tedup: [109 136  89 114 130 105  73 129 106 141  70 115  87  92 185 126 106 172
  82 110 131  93  82 149 115 186 102 161  82  95  91 126 190 155 111 158
 182 187  95 118 145  81 158 196 129 176 181 159 163 105 118 177 102  78]
danud: [129  88 152  75 107 162 142 146  87 127 157 160 130 133  74 110 138 102
 142 122  81 116 178 156 102 123 137 108 157  94 129 134 117 109 150 100
  78 109 158 140  59 108  76 107 140 148 108 124 121 125 150 102 131 191]
zas: [132 165 113 169 141  97 122 112 159 121 104  87 126 115 166 131 126 134
 124 135 166 148  86  96 154 125 121 134  97 165 137 113 121 147 111 138
 158 138  93 116 184 143 157 144 111  92 126 125 113 130 100 146 126  66]
present: [ 93 138 158] -> no
present: [154 111 158] -> no
present: [111  92 125] -> no
present: [126 135 124] -> no
present: [169 141] -> yes

Pog: [ 97 128 149  88 119 128 137 121 144  76 124 108 161 127 108 161 153 125
 145 114 122 144 141 145 126 107 107 147 118 135 191 128 110 106 105]
farat: [115 139 140 110 127 140 154 135 166 100 141 132 118 129 152 164 177 109
 126  92 101 145 146 128 145 114 112 139 122 138 190 110 148 142 147]
zas: [113 165 159 149 122 115 136 140 137  92 157 140 172 127 143 148 156 127
 141  94 105 120 155 122 116 122 116 130  94 155 169 115 130 168 129]
danud: [126 157 161 135 154 106 136 150 112 117 155 116 172 115 133 143 153 121
 158 120 114 124 161 108 113 133  81 133 122 147 178 105 118 120 104]
present: [140 157  92] -> no
present: [116 172 115 133 143] -> yes
present: [118 129 152 164 177] -> yes
present: [133  81] -> yes

batir: [135  91 117  81  87  80  78]
kop: [130 128 126 138 128 128 129]
tedup: [130 125 117 123 128 128 129]
farat: [135 131 117 149 133 128 136]
danud: [130 128 130 128 128 128 129]
sozil: [175 138  96 143 153  86 180]
fipa: [140 125 143 112 148 104 122]
zas: [ 96 121 156 123 108 153  86]
present: [ 96 138 175] -> no
present: [128 130] -> yes
present: [117 123 128] -> yes
present: [126 117] -> no
present: [153 143  96 138 175] -> no

